[[ 2.42 -5.32 -2.76 -0.67]
 [-0.88  4.80  2.53 -1.71]
 [ 1.95  4.35  0.71 -5.79]
 [-4.73  1.72  3.98  1.43]]
=>
[[-0.88  4.80  2.53 -1.71]
 [ 1.95  4.35  0.71 -5.79]
 [-4.73  1.72  3.98  1.43]
 [ 2.42 -5.32 -2.76 -0.67]]

[[-0.89 -3.72  1.83  2.23  2.14  1.36]
 [ 1.92 -2.91 -0.59 -0.33  2.40  1.02]
 [-0.28  2.37 -1.34 -1.71 -0.40  2.15]
 [ 6.31 -5.32  2.37 -1.01  2.40 -5.52]
 [-2.88 -4.51 -0.55  4.86  1.81  1.47]
 [ 0.44  2.21  0.88 -2.46 -0.17  1.69]
 [-1.32 -2.27  4.64  1.45  1.33  1.06]
 [ 2.74 -4.17  0.00  0.07  2.73 -0.34]]
=>
[[-0.28  2.37 -1.34 -1.71 -0.40  2.15]
 [ 0.44  2.21  0.88 -2.46 -0.17  1.69]
 [-1.32 -2.27  4.64  1.45  1.33  1.06]
 [ 1.92 -2.91 -0.59 -0.33  2.40  1.02]
 [-0.89 -3.72  1.83  2.23  2.14  1.36]
 [ 2.74 -4.17  0.00  0.07  2.73 -0.34]
 [-2.88 -4.51 -0.55  4.86  1.81  1.47]
 [ 6.31 -5.32  2.37 -1.01  2.40 -5.52]]

[[ 0.20 -0.18 -2.57 -0.98  4.12 -1.70]
 [ 3.51  2.17 -5.79 -3.66  3.43 -3.70]
 [-3.06 -0.37  2.74  3.51 -1.24  0.37]
 [-0.99 -0.28  0.63  1.15 -4.59  0.88]
 [ 1.60 -0.51 -2.15 -1.82  1.44 -2.04]
 [-1.31  0.78  3.73  0.70 -4.24  3.10]
 [-0.08  1.10  0.72  1.33 -4.64 -0.83]]
=>
[[ 3.51  2.17 -5.79 -3.66  3.43 -3.70]
 [-0.08  1.10  0.72  1.33 -4.64 -0.83]
 [-1.31  0.78  3.73  0.70 -4.24  3.10]
 [ 0.20 -0.18 -2.57 -0.98  4.12 -1.70]
 [-0.99 -0.28  0.63  1.15 -4.59  0.88]
 [-3.06 -0.37  2.74  3.51 -1.24  0.37]
 [ 1.60 -0.51 -2.15 -1.82  1.44 -2.04]]

[[ 1.18 -4.54  3.02]
 [ 0.99  5.18  5.51]
 [-5.33  1.24  1.87]
 [-2.74 -0.43 -5.55]
 [ 1.79 -2.32 -2.43]]
=>
[[ 0.99  5.18  5.51]
 [-5.33  1.24  1.87]
 [-2.74 -0.43 -5.55]
 [ 1.79 -2.32 -2.43]
 [ 1.18 -4.54  3.02]]

[[ 3.74  3.17  2.71  1.55  1.61 -1.51  0.14 -2.88 -1.12]
 [-0.97 -1.48 -1.65 -1.99 -0.78 -1.15  0.30 -0.66  0.47]
 [ 3.39 -0.77  3.51 -1.74  2.95 -1.94  0.43 -2.73  0.04]
 [ 0.78  1.18  1.35  0.30  1.37 -0.80  1.64 -2.19  1.20]
 [ 4.79 -2.12  2.61 -1.50  2.17 -1.00  1.51 -0.62 -0.35]
 [-0.20  6.79  0.63  3.74 -0.65  2.55 -0.48  1.24 -0.31]
 [-1.36 -0.49  0.05  0.04  0.90  1.55 -1.70  0.71 -0.48]
 [-2.68 -4.88 -0.91 -4.10  0.96 -3.73  2.09 -2.77  3.67]
 [-0.11  1.62 -0.41  1.72  0.21  1.94 -0.31  1.44 -0.49]
 [ 0.67 -1.57  3.81 -1.42  2.46 -1.07  1.49 -1.42  0.96]]
=>
[[-0.20  6.79  0.63  3.74 -0.65  2.55 -0.48  1.24 -0.31]
 [ 3.74  3.17  2.71  1.55  1.61 -1.51  0.14 -2.88 -1.12]
 [-0.11  1.62 -0.41  1.72  0.21  1.94 -0.31  1.44 -0.49]
 [ 0.78  1.18  1.35  0.30  1.37 -0.80  1.64 -2.19  1.20]
 [-1.36 -0.49  0.05  0.04  0.90  1.55 -1.70  0.71 -0.48]
 [ 3.39 -0.77  3.51 -1.74  2.95 -1.94  0.43 -2.73  0.04]
 [-0.97 -1.48 -1.65 -1.99 -0.78 -1.15  0.30 -0.66  0.47]
 [ 0.67 -1.57  3.81 -1.42  2.46 -1.07  1.49 -1.42  0.96]
 [ 4.79 -2.12  2.61 -1.50  2.17 -1.00  1.51 -0.62 -0.35]
 [-2.68 -4.88 -0.91 -4.10  0.96 -3.73  2.09 -2.77  3.67]]

[[-1.33 -1.56 -2.36  0.21  3.23  2.65  1.88  2.39]
 [-1.93  6.51  3.78  0.74  1.19  3.93  1.02  2.12]
 [ 5.29 -0.12  1.62 -7.12 -6.27 -2.41 -2.71 -0.63]]
=>
[[-1.93  6.51  3.78  0.74  1.19  3.93  1.02  2.12]
 [ 5.29 -0.12  1.62 -7.12 -6.27 -2.41 -2.71 -0.63]
 [-1.33 -1.56 -2.36  0.21  3.23  2.65  1.88  2.39]]
